Each row has a name. Each piece below is followed by the name of the row it came from, unless a question asks for something else. Each question is about the rows just above it.

[100  98 171 132] : (93)
[156 130 180 125] : (144)
[128  67 130 135] : (63)
[150  98 171 132] : (171)
[122  76 165 172] : (6)
[102 102  84 119] : (37)
[100  79 152 118] : (56)
[ 99  79 152 118] : (48)
[122  77 122 104] : (24)
The rest of the row after [128  67]:  [130 135]
q: [130 180]  (144)
Go on from [156 130 180] to the end of its row.  [125]
q: [122  77 122]  (24)
After [122  77], its row goes on with  [122 104]

[125 139 109 118 108 135 126 138 138 133 138 136 159 107 127 129 154 153
 133 164 116 144 128 134 135 136 147 132 129 124 131 141 122 117  93 129
 141 123 117 138 118 136 103 133 126 136 114 120 113]  (40)
[113 134 150 138 176 107 114 121 119 124  65  99 130 146 138 131 125 111
 119 112 114 116 104 124 112 111 100 119 124 150 142 110 109 125 143 121
  98 114 143 117 158 131 129 126 136 109 152 108 143]  (61)
[124 135 109 119 107 135 128 113 144 133 141 138 162 108 125 131 152 153
 133 162 119 145 128 136 136 138 150 131 126 120 130 138 123 119  94 134
 144 123 118 139 119 138 104 134 120 139 116 122 117]  (8)
[138 149 117 117  90 122 122 136 116 129 168 143 118 112 121 115 122 121
 135 167 131 113 138 136 138 130 163 146 137 121 117 144 140 152 132 139
 147 155 130 135 104 136 172 134 110 146 120 124 113]  (17)
[132 151 130 116  98 120 121 129 110 136 153 135 105 113 130 111 135 118
 137 166 116 130 133 125 135 133 178 144 142 114 120 152 140 132 127 136
 143 164 119 130  98 117 177 104 103 145 113 123 117]  (121)
Move every entry of [162 119 145] by -1 step of 1.  [161 118 144]
[136] with +1 step of 1 on every entry:  [137]
q: [132 151 130 116  98 120 121 129 110 136 153 135 105 113 130 111 135 118
 137 166 116 130 133 125 135 133 178 144 142 114 120 152 140 132 127 136
 143 164 119 130  98 117 177 104 103 145 113 123 117]  (121)

[134 126 119 126 128  95 124 113 127 126 130 134 135 133 126 176 165 134
 136 128 135 129 118 130  85 118 122]  (163)
[125 125 131 123 108 131 117 133 130 127 121 139 125 118 129 108 146 123
 115 132 133 141 123 133 130 137 133]  (15)
[128 128 124 117 132 129 128 125 124 120 147 128 132 136 116 126 116 131
 130 125 127 121 128 117 124 128 130]  (28)
[129 133 124 133  73 132 145 128 120 129 126 130 132 149 127  90 144 138
 109 137 130 143 104 132 132 145 123]  (174)
[128 129 124 135 118 135 126 134 122 126 130 133 126 136 130 113 176 126
 118 128 134  85 119 165 134  95 126]  (80)
[129 133 124 133  73 132 145 128 120 129 126 130 132 149 127  90 144 139
 137 121 122 121 149  99 139 138 117]  (83)
[140 145 135 135  85 130 150 124 123 126 166 124 119 166 124  95  96 121
 117 129 127 164 107  96 134 122 111]  (150)
[140 145 135 129  85 130 150 124 123 126  95 124 119 166 124  95  96 121
 117 129 127 164 107  96 127 122 111]  (30)
Which row holds [140 145 135 129  85 130 150 124 123 126  95 124 119 166 124  95  96 121
 117 129 127 164 107  96 127 122 111]?  (30)
[126  95 134 165 119  85 134 128 118 126 176 113 130 136 126 133 130 126
 122 134 126 135 118 135 124 129 128] is which row reordered?  (80)
[125] with -1 step of 1 on every entry:  [124]
Move every entry of [166 124  95] by +1 step of 1.  [167 125  96]
Where do [130 125 127] appear?  (28)
Which row holds these entries in another order? [116 116 117 117 120 121 124 124 124 125 125 126 127 128 128 128 128 128
 128 129 130 130 131 132 132 136 147]  (28)

[197 149 115 164] = (10)
[197 164 149 114] = (19)
[138 125 143 134] = (4)
[138 124 143 134] = (52)
Put [115 149 164 197] back in order: which row is it?  (10)
q: [138 125 143 134]  (4)
q: [197 149]  (10)
[143 134 138 125] is which row reordered?  (4)
Move every entry of [125 143] by +1 step of 1.  [126 144]

[145 128 100 117 152 114 155 114  80 125 153 134 130 136 136 127 113 105
 132 116 117 119 125 125 123 126 137 115 119 142 141 124] : (105)
[118 124 153 131 121 133 111 128 164 127 110 131 133 115 126 127 142 135
 121 135 144 121 131 131 137 118 126 122 118 130 136 133] : (49)
[117 127 146 104 167 150 138  83 160 161 131 163 163  78 147 146 166  75
 108 122 168 117 133 109  91 113 138  92 112 156 149 122] : (27)
[156 117 138 133 160 108 109 112  83 149 150 167  75 137 131 113  92 163
 146 117 122 163 146  78 161 104  91 168 147 127 122 166] : (33)
[145 128 100 117 152 114 155 114  80 129 153 134 130 136 136 127 113 105
 132 116 117 140 122 112 113 133 130 135 143 134 120 121] : (87)
The rest of the row after [156 149]:  [122]
Where do [118 124 153 131 121 133 111 128 164 127 110 131 133 115 126 127 142 135
 121 135 144 121 131 131 137 118 126 122 118 130 136 133] appear?  (49)
Which row holds these entries in another order? [127  75  91 156 117 131 122 112 109 146 133 161  83 150 113 104 117  78
 146 108 122 138  92 160 163 163 167 166 147 168 149 138]  (27)

[101 180  86 128]  (7)
[117 118 158 128]  (81)
[126 149 140 135]  (99)
[190 149 123 137]  (39)
[101 180 119 128]  (126)
[124  92 122 133]  (137)
[124  92 122 137]  (62)
[146 107  84 129]  (32)
[110  91  78 124]  (86)
The rest of the row after [190 149 123]:  [137]
After [117 118 158], its row goes on with  [128]
[ 78 124 110  91] is which row reordered?  (86)
[180] with +1 step of 1 on every entry:  [181]

[138 130 127 125 155 165 158 139 124  75 175 188 135 133 143 129  98 115
 143]  (117)
[135 126 127 124 134  99  99 136 120  75 143 165 175  99 155 158 184 124
 131]  (60)
[139 133 129 124 135  92 115 138 155 165 143 158 143 175  75 120 188  98
 130]  (120)
Repeated in (120):  [143]
[143 120 130 155 133 139 138  75 129 143 158 135  92 165 188 175 124 115
  98] is which row reordered?  (120)
Repeated in (117):  [143]
After [127 124], its row goes on with  [134  99  99 136 120  75 143 165 175  99 155 158 184 124 131]
The row with [155 165 143 158 143 175  75 120] is  (120)
q: [155 165 143 158 143 175  75 120 188]  (120)

[104 120 162 114 112 115 120  93 165 104 105  92 108 106 134 124 117] -> (64)
[162  99 157 114  91  76 142  92 111 172  83 139 102 164  89 152 139] -> (106)
[ 92 114 173  99 139 102  89  83 164 139 142  91 111  76 152 157 162] -> (51)
[173  99] is in which row?  (51)
Go on from [172  83] to the end of its row.  [139 102 164  89 152 139]
Go on from [162 114 112 115] to the end of its row.  [120  93 165 104 105  92 108 106 134 124 117]
The rest of the row after [139 142]:  [ 91 111  76 152 157 162]
The row with [162 114 112 115 120  93] is  (64)
[ 91 111  76 152 157 162  92 114 173  99 139 102  89  83 164 139 142] is which row reordered?  (51)
Move every entry of [120] by +1 step of 1.  [121]

[133 129 133 179] -> (22)
[134 129 133 179] -> (91)
[140 137 131 180] -> (103)
[134 129 134 175] -> (151)
[133 115 181 175] -> (146)
[133 115 179 175] -> (18)
[179 134 129 133] is which row reordered?  (91)
Repeated in (151):  [134]
Shift each entry of [140 137 131] by +1 times 1:  [141 138 132]
Which row holds [134 129 133]?  (91)

[142 142 142 140 142] = (132)
[100 161 100 139 142] = (50)
[157 142 142 140 143] = (72)
[100 161 123  92 167] = (73)
[157 116 116 116  94] = (139)
Repeated in (132):  [142]
The rest of the row after [100 161 100 139]:  [142]
q: [142 142 142 140 142]  (132)
Which value appears more than once in (139)?  [116]
Move every entry of [100] by -1 step of 1.  [99]

[113 194 125 102 120 137  66  88 124 139 163 126 124 179 110 147] -> (75)
[126  88 124 138 124 125 163 120 137 110 194 102 113 147  66 179] -> (44)
[147 113 137 125 110  88 124 120 126 193  66 102 163 138 124 179] -> (124)
q: [113 147]  (44)
[179 147 113 137 125 110  88 124 120 126 193  66 102 163 138 124] is which row reordered?  (124)
Move every entry of [163] by +1 step of 1.  [164]
[147] with -1 step of 1 on every entry:  [146]
[102 113] with -1 step of 1 on every entry:  [101 112]
[ 66  88 102 110 113 120 124 124 125 126 137 138 147 163 179 194] is which row reordered?  (44)

[144 156 104 138 139  97 161  77 123 139 159 103 159 125 135  94  86 124
 131 127] = (199)
[ 98 145 134 153 108 127 141  89 100 138 134 142 128 136 147 128 135 133
 130  96] = (178)
[146 118 129 120 134 127 110 130 137 138 123 136 144 117 141 150 146 118
 128 164] = (166)
[101  91 144  84 113 169 153 125 149 160  89 139 102 116 141 144 111 110
 156 155] = (95)
[167 111 106 139 109 137 103 114 133 100 104 107 136 109 157 138 113 126
 138 164] = (71)
[110 143 122 191 140 133 117 105 124 127  82 116 142 126 133 160 133 113
 128 117] = (162)
[154 134 156 120 134 127 110 130 137 138 123 136 144 117 141 156 146 118
 128 164] = (92)
[137 155 138  98 130 146  79 124 120 118 123 143  93  96 144 119 166  94
 179 149] = (160)
[191 117 133 160 105 127 113 140 117  82 142 126 116 110 129 133 124 122
 143 133] = (177)
[137 155 138  98 130 146  79 124 120 118 123 143 172 113 108 133 135 121
 133  95] = (114)
Which value appears more than once in (95)?  [144]
Go on from [122 191] to the end of its row.  [140 133 117 105 124 127  82 116 142 126 133 160 133 113 128 117]
Put [ 97 104 124 139 103 161 138 144  77 135 139 127  86  94 123 131 159 159
 156 125] back in order: which row is it?  (199)
Put [117 128 113 133 160 133 126 142 116  82 127 124 105 117 133 140 191 122
 143 110] back in order: which row is it?  (162)
The row with [154 134 156 120 134 127 110 130 137 138 123 136 144 117 141 156 146 118
 128 164] is  (92)
[137 155 138  98 130 146  79 124 120 118 123 143 172 113 108 133 135 121
 133  95] is in which row?  (114)

[126 142 139 163 156 111] : (59)
[130 148 107 171 159 120] : (143)
[138 139 151 152 152 153] : (38)
[150 114 114 122 123 132] : (84)
[140  88 140 116  89 132] : (147)
[139 118 156 110 112  97] : (129)
[139 105 156 110 112  97] : (169)
[137 112 141 114 115 157] : (181)
[157  81 137 116 145 112] : (102)
q: [138 139]  (38)
Go on from [114 115] to the end of its row.  [157]
Put [112 114 115 137 141 157] back in order: which row is it?  (181)
Shift each entry of [126 142] by +1 times 1:  [127 143]
Which row holds these entries in another order? [140 116 132  88 140  89]  (147)

[158 145 111  94 132 142 129 128 141 131 137 128 165 122 118 125  84 139
 154 143 113 145]  (3)
[114 145 106 104 119 134 171 125 114 163 119  90 120 195 138 129 152 124
 119 119 107 130]  (118)
[126 129 150 146 116 155 123 157  95 123 118 143 157 123 117 140 157 125
 145 132 132 123]  (123)
[116 103 185 180 113 112 131 133 110 113 153 154 109 129  99 132 127 103
 123 119 124 122]  (131)
After [157  95 123 118 143], its row goes on with  [157 123 117 140 157 125 145 132 132 123]
[90] with +1 step of 1 on every entry:  [91]
Put [ 99 103 103 109 110 112 113 113 116 119 122 123 124 127 129 131 132 133
 153 154 180 185] back in order: which row is it?  (131)
q: [116 103 185 180 113]  (131)
The rest of the row after [143 157 123 117]:  [140 157 125 145 132 132 123]
Where do [116 103 185 180 113 112 131 133 110 113 153 154 109 129  99 132 127 103
 123 119 124 122] appear?  (131)

[182 126 182  67  59 127 109 139 151 120] = (85)
[139 154 139 127 139 154 109  84 162 102] = (25)
[185 182 126 109 127 139  67  59 104 160] = (23)
Which row holds [182 126 109 127 139  67]?  (23)
[ 67  59 104 160] is in which row?  (23)
[127] with +1 step of 1 on every entry:  [128]
Shift each entry of [127] by -1 times 1:  [126]
Repeated in (85):  [182]
The row with [ 67  59 127 109 139] is  (85)
Where do [139 154 139 127 139 154 109  84 162 102] appear?  (25)

[110 136 127 127 134 132 129 132 124 127 129 111 150 145  95 126 129 145
 121 119 124  96 125 123 161 155 105 115 106 134 129 154 140 154 154 141
 113 119 126 141 134 121  90 110 135 142] -> (82)
[133 123 110 112 128 138 124 106 145 104 151 150 155 127 118 116 132 153
 119 119 145 115 116 145 138 150 119 144 110 130 133 141 145 148 174 153
 105 125 133 146 146  97 115 118 134 122] -> (135)
[108 118 164 123 130 145 126 134 158 114  95 154 127 141 126 116 110 112
 147 140 120 141 156  91 138 125 133 153 131 123 134 109 134 119 166 111
 142 153 118 139 126 122 158 123 112 106] -> (9)
[114 125 127  95  91 126 119 109 141 106 166 154 131 126 123 134 156 142
 118 122 164 112 108 111 140 158 123 134 120 139 141 118 130 153 147 145
 123 153 138 133 133 112 116 110 158 126] -> (107)
[109 133 109 100 107 119 109 109 151 114 172 152 125 144 120 125 156 152
 140 103 143  98 116 146 164 166 130 124 130 140 146 132 141 144 182 146
 112 134 110 134 143 109 113 119 160 130] -> (41)
[105 120 111 125 130 133 118 131 130 122 154 112 154 127  96 117 121 146
 143 101 129 107 126 120 162 157 128 114 106 139 131 141 146 152 155 129
  96 117 115 135 140 118  90 105 138 134] -> (58)
[101 142 117  97  93 108 112 116 151 120 169 136 123 140 119 133 151 143
 133  95 139  88 113 112 159 157 132 123 125 134 140 130 141 145 156 130
 119 128 135 124 132 123 109 105 159 148] -> (109)
The row with [100 107 119 109 109 151 114 172 152] is  (41)
Which row holds [105 120 111 125 130 133 118 131 130 122 154 112 154 127  96 117 121 146
 143 101 129 107 126 120 162 157 128 114 106 139 131 141 146 152 155 129
  96 117 115 135 140 118  90 105 138 134]?  (58)
Go on from [116 145] to the end of its row.  [138 150 119 144 110 130 133 141 145 148 174 153 105 125 133 146 146  97
 115 118 134 122]
[118 141 139 158 140 109 116 138 145 153 123 131 111 112 158 133 123 119
 126 142 141 126 134 114 106 127 130 133 153 154  91 164 108 122 125 134
 112 120 156 110 123  95 166 118 147 126] is which row reordered?  (107)

[ 57 134 117 123] : (11)
[129 120  81 115] : (108)
[130 115 120  81] : (100)
Shift each entry of [57] by -1 times 1:  [56]
Put [ 81 115 120 130] back in order: which row is it?  (100)
[115 129 120  81] is which row reordered?  (108)
q: [ 57 134]  (11)
After [115 120], its row goes on with  [81]

[133 148 159 134 154 149 140 127 128 137 118 109 153 144  80 126 146 126
 109 140 127 139 141 115 144 138 140 123  94 133 144 134 109 117 127 111
 118 108 115 123 135 142 114  83 162 126 113 147 102 124 110] = (168)
[136 149 158 135 157 148 158 126 132 137 115 111 152 146  80 127 146 127
 109 120 125 139 140 115 142 139 138 125  91 133 144 137 108 119 126 112
 119 145 139 130 124 112 141 169  94 129 146 107 151 135 146] = (158)
[128 131 133 129 126 131 131 127 129 131 126 128 130 130 121 126 129 130
 126 128 127 131 128 126 129 128 127 127 124 126 132 130 129 126 128 126
 127 131 128 127 125 125 127 133 123 126 127 125 132 130 130] = (176)
[125 104  97 134  94 104  93 128 128 120 146 150  96 111 185 134 106 128
 154 138 128 116 114 142 144 120 115 138 173 122 110 123 152 141 128 148
 138 103 112 122 138 145 111  77 173 126 143 151  98 134 103] = (90)
[122 108 104 124 105 110 101 129 127 121 139 142 104 115 168 131 114 128
 148 136 128 121 118 139 114 123 121 136 159 124 116 123 143 138 130 141
 138 111 116 125 136 141 114  88 160 126 113 143 105 125 111] = (115)
[137 158 172 136 168 157 170 126 126 137 112 104 166 150  58 126 151 126
 101 113 125 140 144 109 149 144 140 124  78 135 152 138 102 115 128 106
 115 149 147 132 119 107 148 191  79 128 152 100 160 135 151] = (5)
[ 95 101 108 124 119 120 131 139 170 105 171 143 131 142 149 186 108  95
 139 109 109 153 137 142 153 124 114  74 112 123 132 108 140 124 147 120
 126  90  98 128 117  97 111 128 125 153 109 142 116 121 104] = (173)
[121 101  95 120  97 104  90 128 126 119 143 153  95 108 186 132 108 131
 153 139 128 116 114 142 109 120 117 137 170 124 109 124 149 142 131 147
 139 108 111 123 139 142 112  74 171 125 109 153  98 124 105] = (26)
[142 112  74 171 125 109 153  98 124 105 121 101  95 120  97 104  90 128
 126 119 143 153  95 108 186 132 108 131 153 139 128 116 114 142 109 120
 117 137 170 124 109 124 149 142 131 147 139 108 111 123 139] is which row reordered?  (26)
Where do [126 151] appear?  (5)
Where do [121 101  95 120  97 104  90 128 126 119 143 153  95 108 186 132 108 131
 153 139 128 116 114 142 109 120 117 137 170 124 109 124 149 142 131 147
 139 108 111 123 139 142 112  74 171 125 109 153  98 124 105] appear?  (26)
Shift each entry of [104  97 134  94] by -1 times 1:  [103  96 133  93]
[127] with -1 step of 1 on every entry:  [126]
Which row holds [137 142 153 124 114]?  (173)

[168 101 130  96 168] = (45)
[103 155 101 144 146] = (29)
[155 112 129 115 112] = (13)
[140 157  67 139 144] = (116)
Which value appears more than once in (13)?  [112]
Go on from [140 157] to the end of its row.  [ 67 139 144]

[149 102 115 126 149] -> (54)
[103 110 103 103 103] -> (53)
[102 149 114 149 149] -> (97)
Repeated in (54):  [149]
Repeated in (53):  [103]
Which row holds these entries in another order? [103 103 103 110 103]  (53)
Which row holds these entries in another order? [149 149 114 149 102]  (97)
The row with [149 102 115 126 149] is  (54)
The value that (97) holds more than once:  [149]

[119 114 137 121 116 123 132 125 122 124 112 132 122 109 121 114 142 128
 119 109 119  70 132  90] -> (68)
[122 119 121 126 148 122 129 125 122 123 117 123 126 131 126 110 132 125
 117 127 125 150 141 128] -> (186)
[130 129 119 127 154 122 118 124 123 123 138 123 127 152 127 113 129 125
 117 129 124 165 142 137] -> (203)
[130 129 119 127 154 122 118 124 123 123 138 123 127 152 127 113 129 125
 119 134 127 180 143 169] -> (127)
[129 128 134 120 109 122 116 123 124 125 141 131 122 129 121 116 125 133
 122 108 117  80 134  99] -> (149)
[110 101 128 122 148 123 147 125 118 123  80 127 126 104 125  96 142 123
 111 121 123 115 145 106] -> (70)
[124 133 133 118  94 123 146 117 127 127  89 106 123  78 124 117  62 128
 132 117 122  74 119 153] -> (189)
[126 127 136 124  95 122 121 123 131 127 143 125 122 125 122 157 128 124
 140 114 119  85 104 122] -> (193)
[126 121 117 123 120 122 145 127 122 124 124 136 125 127 122 108 163 123
 119 119 120 139 145  81] -> (184)
[126 121 117 123 120 122 124 127 122 124 124 136 125 127 122 108 163 132
 119 119 120 139 145  81] -> (35)
[110 109 133 118  94 123 146 117 127 127  89 106 123  78 124 117  62 128
 132 117 118  92 118  84] -> (12)
[146] with +1 step of 1 on every entry:  [147]
q: [125 133]  (149)

